Each row is followed by its class.
[ 0.35 -0.86 -0.33 -0.35 -2.61 -0.33  2.24 -0.22  0.08 -0.37 -0.04  2.52
  0.94 -0.83  0.80  0.04 -0.15  2.54  2.27 -0.67 -2.83  1.29 -0.70  1.14
 -0.51 -1.10 -1.91  0.38 -0.28 -0.57  0.30] | W
[ 1.37 -1.87 -0.60  0.49 -2.59 -0.01  3.43 -1.22 -0.16  0.38  0.94  0.78
  0.92 -0.94 -0.05 -0.65  0.06  1.76  2.18 -1.06 -2.24  0.65  0.41  0.57
  0.68 -0.98 -1.00 -0.30 -0.33 -0.89  1.20] | W
[-0.26  0.08 -0.10  0.67 -2.05  0.21  1.95 -0.31  0.81 -0.10  0.78  1.85
 -0.02 -1.01  0.37 -0.45 -0.69 -0.31  1.86  0.38 -1.65 -0.03 -0.05  0.09
 -0.11 -0.28 -1.93 -1.42  0.68  0.11 -0.55] | K
[ 1.62 -1.42  0.14 -0.62 -2.13  1.01  2.61  0.22  1.17  0.68  0.90  0.77
 -1.31 -1.65 -1.00 -0.53  0.14  2.04  2.28 -0.76 -2.99  2.26  1.05 -0.01
  0.86 -0.06 -2.41  1.94  0.05 -0.90 -0.73] | T
[ 0.52  1.85  1.60 -0.57 -0.56  0.15  1.13 -3.07  0.52  2.13  2.20  0.88
  0.52 -0.66  1.08  1.21 -1.10 -0.90  1.86  0.56 -0.44  3.03 -2.63  1.03
 -0.01 -1.47 -1.48 -3.37  1.18  1.08 -0.20] | K
[ 1.46 -1.78 -0.15 -0.81 -2.37 -0.54  3.32 -1.53 -0.09  0.28  0.74  2.01
  0.64 -1.16 -0.57 -0.20 -0.67  2.50  3.32 -0.54 -3.18  1.37  1.49  0.73
 -0.08 -0.81 -1.93  0.72 -0.83 -1.00 -0.62] | W
[ 1.64 -1.37 -0.22 -1.10 -0.11  0.46  1.29 -0.63  0.72  0.77  0.51  0.08
 -0.32 -0.53 -0.92  0.08  0.30  0.52  0.51 -0.90 -1.30  1.80  0.02  0.18
  0.62  0.06 -1.56  0.97 -0.16 -0.62  0.38] | T
[ 0.54  0.30 -0.24 -0.52 -0.33  0.86 -0.16  1.73  0.63 -0.23  0.94 -0.33
 -1.72 -0.61 -1.02 -0.38  0.61  0.55  1.21 -1.12 -2.37  0.07  2.33  0.44
  0.61  0.91 -1.29  0.26  1.41 -0.34 -0.40] | G
[ 2.59  0.96  2.36 -0.49 -0.46 -0.26  1.45 -1.36  0.25  0.27  2.43  1.06
 -1.80 -2.29  0.39  2.51 -0.46  1.16  4.82  0.38 -2.25  3.54  0.48  1.40
 -0.17 -1.23 -5.78 -1.74  1.78  0.41 -1.45] | K
[ 1.65  0.16 -0.43  0.57 -2.38  0.63  1.32  0.88  1.25 -0.31  0.97 -0.04
 -0.75 -1.64 -0.08 -1.76  0.89  0.56  0.39 -0.41 -1.65  0.25  1.67 -0.31
  1.16  1.02 -2.83 -0.14  1.36 -0.60  0.19] | G
[ 2.32 -1.57  2.30 -1.12 -3.31 -1.01  5.70 -3.85 -0.17  0.59  1.25  2.51
  1.38 -1.58  1.32  0.06 -0.81  2.27  4.45 -0.20 -3.46  4.13 -3.69  2.00
 -1.04 -2.81 -3.85 -1.08 -0.82 -0.47  0.74] | K
[ 3.01 -1.16  0.67 -0.76 -1.36  0.39  2.35 -0.55  0.99  0.23  0.67  0.23
 -1.00 -2.80 -1.56 -0.25  0.50  1.28  2.17  0.73 -2.37  1.31  1.20  0.35
  0.30 -0.56 -2.06  0.43  0.51 -0.22 -0.24] | T
[ 1.51 -0.63 -0.11  0.36 -1.38  0.30  1.37  0.53  0.94  0.33  0.25  1.01
  0.20 -3.06 -0.52 -0.52 -0.15  1.37  1.15 -0.18 -0.31  0.55 -0.03  0.11
  0.62  0.81 -1.39  0.14  1.09  0.09 -0.27] | T
[-1.63 -1.75  0.00 -0.59 -2.03 -0.10  2.84 -1.51  0.03  0.38  0.92  1.55
  0.17 -0.35  1.04  0.12 -0.78  1.66  2.05  0.11 -2.75  1.72 -1.03  1.07
  0.00 -0.89 -1.57  0.10 -0.49 -1.05  0.54] | W
[ 2.03  0.30  0.73 -0.09 -0.01  0.82  0.52  0.25  1.55 -0.52  0.70  1.04
 -1.03 -0.61 -1.57  0.50 -0.39  0.20  1.43  0.02 -1.43  1.65  0.55 -0.02
  0.40  0.29 -1.93 -1.19  1.14 -0.16 -1.04] | E
[ 1.96  0.40  0.49 -1.36 -1.55 -0.11  0.14 -0.23  1.87 -0.12  0.54  0.75
 -1.65 -1.89 -1.14 -0.29  0.22  0.58  2.16 -0.03 -1.91  1.39  0.97  0.54
  1.13  0.38 -3.91 -0.41  2.05 -0.12 -0.90] | E
[ 2.75  0.24  0.78 -0.61 -2.61  1.20  2.23  0.18 -0.17 -0.45  0.79  1.57
  0.10 -2.40 -1.28 -0.46  0.17  1.18  1.38 -0.98 -2.41  1.27  1.43  0.92
  1.33  0.37 -2.43 -0.70  1.37 -1.60  0.50] | E
[ 1.69 -1.77 -0.16 -0.54 -1.45  0.08  2.67 -0.46  0.29 -0.29  0.08  1.34
  0.17 -1.07  0.48 -0.27  0.41  1.31  1.90 -0.30 -2.37  0.57 -1.08 -0.14
 -0.29 -1.00 -1.43 -0.04 -0.31  0.12  0.53] | W
[ 0.96 -1.24  0.13 -0.45 -2.52  0.18  3.78 -1.82 -0.28 -0.65  0.94  1.75
  0.36 -2.59  0.59 -0.31  0.20  0.87  1.85 -0.98 -2.64  1.51 -0.76  1.39
 -0.27 -0.81 -1.60  1.20 -1.29 -1.24  0.59] | W
[ 2.61  0.70  2.21 -0.53 -0.97  1.38  1.92 -3.01  1.22  0.41  0.73  1.07
 -0.14 -1.45  0.05  0.14 -1.38 -0.39  2.67  0.30 -2.19  2.87 -1.75  1.56
  0.43 -1.53 -3.17 -2.94  1.68 -0.21 -0.69] | K
[ 1.11 -0.66  0.22  2.55 -1.67  0.42  1.19 -0.39  1.30  0.24  0.21  1.91
  0.11 -1.04  0.39  0.60 -0.26  2.01  2.42  0.03 -2.37  1.06  1.85  0.80
  0.47 -0.43 -1.93  0.64  0.40 -0.61 -0.27] | T
[ 0.88 -0.86 -0.63  0.29 -3.20 -0.97  2.81  0.80  0.44 -0.84  0.91  1.71
 -0.50 -0.99 -0.48 -0.46 -0.08  2.20  3.11 -1.06 -2.95  1.16  1.50  0.54
  1.62 -0.39 -2.19  0.11  0.23 -0.98  0.79] | T
[ 0.93 -0.43  0.54 -0.26 -2.02  0.71  2.49 -0.53  0.53  0.07  1.12  2.21
 -1.61 -1.41 -0.66 -0.45  0.26  1.27  1.34  0.02 -2.28  0.78  1.25  0.88
  0.89  2.35 -1.43  0.33  0.13 -0.56  0.50] | T
[ 1.84 -0.61 -0.75 -1.17 -1.85  1.25  2.09  0.03  1.13 -0.17 -1.27  2.15
 -0.30 -1.11 -0.73 -0.56 -0.90  2.10  2.06 -1.59 -2.81  1.68  0.60  1.24
 -0.53 -0.52 -3.83  0.55 -0.10 -1.74  0.11] | T
[ 0.66 -0.94  0.91  0.24 -2.02  0.18  1.04  0.76  0.67 -0.31  0.27  0.74
 -1.44 -1.26 -1.22  0.25  0.09  0.97  1.52 -0.43 -2.39  0.83  0.45 -1.03
  1.13  0.46 -1.23  0.57  1.32 -0.02 -0.48] | G
[ 1.40 -2.43 -0.01 -0.44 -6.84  0.18  3.31 -1.18  1.14  0.12  0.11  1.78
  0.00 -1.45 -0.16 -3.05 -0.02  1.83  2.37 -1.38 -3.47  1.26 -1.41  0.64
 -0.10 -1.78 -1.79 -0.43 -0.18 -2.01  0.43] | W
[ 0.54  0.13 -0.38 -0.01 -1.43  1.03  0.53  0.67  1.68 -0.28  0.04  0.78
  1.07 -1.44 -1.08 -1.25  0.37  1.17  0.47 -0.76 -1.73  0.50  1.52 -0.42
  1.39 -0.46 -1.49  0.43  1.50  0.64  0.55] | G
[ 1.84  1.11  0.47  0.96 -2.53  0.23  1.24 -0.44  1.82 -0.70  0.53  1.48
  0.35 -1.21 -0.25 -0.98 -0.73  0.93  1.36  0.23 -2.59  1.07  1.48  0.37
  1.48 -0.43 -2.65 -1.41  2.00 -0.33  0.17] | K
[ 1.98 -1.93  0.75 -1.52 -1.83  0.25  3.35 -0.56  1.06 -0.62  0.11  2.11
 -0.44 -1.30 -0.47  0.18  1.09  2.48  3.20 -0.65 -4.00  1.94 -1.85  1.00
 -0.35 -1.43 -2.90  0.60 -0.40  0.13  0.03] | W
[ 1.58 -1.27  0.13 -0.73 -1.98  0.36  2.13 -0.09  1.31 -0.30  0.51  0.94
 -0.36 -1.50 -0.82 -0.61  0.80  1.71  1.10 -0.83 -2.76  2.19  0.11  0.35
  1.10  0.58 -1.96  0.44  0.41 -0.23 -0.10] | T
[ 2.49 -1.33  0.60 -0.94 -2.55  1.09  3.97 -1.49 -0.10  0.53  0.37  1.99
 -0.71 -2.03 -0.19 -0.42 -1.90  2.92  3.47 -0.34 -3.73  1.96 -0.40  1.65
  0.53 -1.40 -2.85  0.71 -0.40 -1.28  1.05] | W
[ 2.38  0.19  0.34  0.19 -1.19 -0.16  1.60 -0.32  1.77  0.36  1.69 -0.38
 -1.93 -2.84 -1.35  0.32 -0.22  0.00  0.44  0.41 -1.84  1.21  1.70  0.12
  2.27 -0.06 -1.44 -0.98  1.53  0.50  1.09] | E
[ 4.20 -0.22  0.56 -0.11 -1.31 -0.21  1.28  0.59  2.35  0.23  0.83  2.16
 -2.00 -1.28 -1.92  0.07  0.79  1.08  2.08 -1.07 -2.20  0.69  2.36  1.22
  1.57  0.55 -2.58  0.16  1.88 -0.31 -0.68] | G
[ 1.07 -1.71  0.63 -0.58 -3.47  2.31  3.50 -2.03  0.04 -0.13  1.66  1.30
  0.62 -1.18  0.56 -1.34  0.57  4.64  2.50 -0.62 -2.81  1.28 -2.43  1.07
 -0.36 -1.24 -1.62 -1.77 -0.81 -1.34  0.15] | W
[ 2.75  3.16  1.85  0.50 -0.23  0.81 -0.01 -0.41  1.78  0.54  1.53 -0.26
 -0.56 -1.43 -0.25  0.11 -0.68 -0.85  2.19  1.23 -2.56  3.60 -0.17 -0.52
  0.48 -0.31 -2.07 -2.83  1.88  1.38 -0.67] | K
[ 1.59 -1.36 -0.68 -1.01 -0.07  0.77  1.67 -0.83  1.22 -0.07 -0.03  0.46
 -0.70 -0.83 -0.10 -0.20 -0.63  1.85  1.84 -0.54 -1.97  1.09  0.20  0.72
  0.52 -0.51 -1.79  0.71  0.57 -1.05  0.38] | T
[ 2.10 -0.84 -1.53 -0.14 -3.12  0.86  1.53  0.43  1.89  0.31  0.39  1.18
  0.59 -1.63 -1.63 -2.18  0.49  1.20  0.37 -1.20 -2.94  1.08  2.03  0.10
  1.47  1.67 -1.79  0.34  0.85 -0.37  0.86] | G
[ 1.13 -0.67 -0.94  0.06 -2.92  0.78  1.13 -0.47  0.87  0.52 -1.00  1.36
  1.70 -0.75  0.01 -2.24 -0.58  0.01 -0.69 -1.29 -1.97 -0.11 -1.20  0.90
  0.28 -0.56 -0.04  0.32 -0.25 -2.10 -0.12] | T
[ 1.01 -2.69 -1.15 -0.50 -2.82  0.47  5.35 -1.93  0.29  0.58  0.90  1.35
  0.24 -1.25 -0.87 -0.58  2.12  1.48  1.50 -0.54 -2.97  1.86 -1.07  0.57
 -0.22 -1.12 -1.52  1.45 -0.45 -1.32  1.25] | W
[ 2.01  0.70  1.94  0.26 -2.73  0.06  3.05 -1.46  0.07  1.74  1.81  1.25
  0.11 -2.32 -0.46  1.01  0.23  0.66  2.38  1.01 -1.39  1.66 -0.46  0.98
  0.01 -0.49 -2.12 -2.62  0.82  0.35 -0.76] | K
[ 2.33 -0.02  1.61 -0.57 -1.96  0.60  1.84 -0.48  1.63  1.53  0.94  0.98
  2.04 -3.00 -0.48  0.10 -0.33 -0.03  2.42 -0.07 -2.52  1.70  0.56  0.39
  0.94  0.24 -2.40 -1.23  1.20 -1.52  0.76] | K
[ 1.53  0.74  0.46  0.82 -2.82  0.27  1.59  1.34  1.57  0.30  0.95  1.76
 -0.06 -1.41 -0.11 -0.76 -0.47  0.97  0.98 -0.32 -2.62  1.89  2.04  1.45
  1.13  0.19 -2.14 -2.03  1.02 -0.42 -0.39] | E
[ 2.35 -1.88  0.39 -0.72 -2.39  1.06  4.80 -1.99  0.27  0.45  2.85  1.46
 -0.15 -1.78 -0.61 -0.56 -0.48  2.63  2.79 -0.46 -3.44  2.03 -0.91  0.76
 -0.11 -2.50 -2.99 -0.11  0.73 -0.94 -0.27] | W
[ 0.56 -0.45 -0.96 -0.12  0.47  0.98 -0.05 -2.40  1.17  0.24  0.83 -0.16
 -2.22 -0.07 -2.02  0.69  1.22  0.58  0.92  0.24  0.10 -0.33  1.63 -0.79
  0.16  1.11 -1.55  0.05  1.41  0.39 -0.08] | G
[ 1.99 -2.36  0.25 -0.92 -1.03  0.36  2.55 -1.93 -0.21 -1.10  0.87  1.36
 -0.19 -1.28 -2.10 -0.41 -0.41  1.43  2.02 -0.83 -2.11  1.57 -1.67  0.47
  0.09  0.10 -1.28 -1.12 -0.13  0.27  0.00] | W
[ 1.72  0.58  0.35  0.11 -0.67  0.39 -0.18  0.51  0.39  0.56  0.50  1.55
 -0.32 -0.18 -0.41 -0.53  0.40 -0.51  0.17  1.46 -0.25 -0.02  0.35 -0.28
  0.59 -0.23 -0.30 -0.42  0.77 -1.25 -0.19] | E
[ 2.76 -1.09 -0.04 -0.50 -1.90 -0.17  2.28 -0.36  0.95  0.65  0.14  1.77
 -0.34 -0.62 -0.76 -0.49 -0.52  1.42  1.92 -0.77 -2.48  0.95  0.69  1.27
  1.00 -1.05 -1.21  0.06  0.14 -0.22 -0.25] | T
[ 1.75  0.56  0.94  0.63 -2.30 -0.14  1.19 -0.20  0.95  0.18  0.63  1.41
  0.54 -1.08  0.94 -0.81 -0.86  0.03  1.02  0.29 -1.54  1.49  0.44  1.07
  1.07 -0.17 -2.60 -0.81  1.34 -0.29  0.30] | K
[ 0.96 -1.25 -0.42 -0.74 -1.76  0.64  1.57 -0.23  1.12 -0.15  0.26  1.34
 -0.06 -0.92 -0.54 -1.05 -1.47  2.49  2.59 -0.84 -2.50  3.31  1.32  0.70
 -0.39 -0.61 -1.80  0.72 -0.09 -0.66  0.36] | T
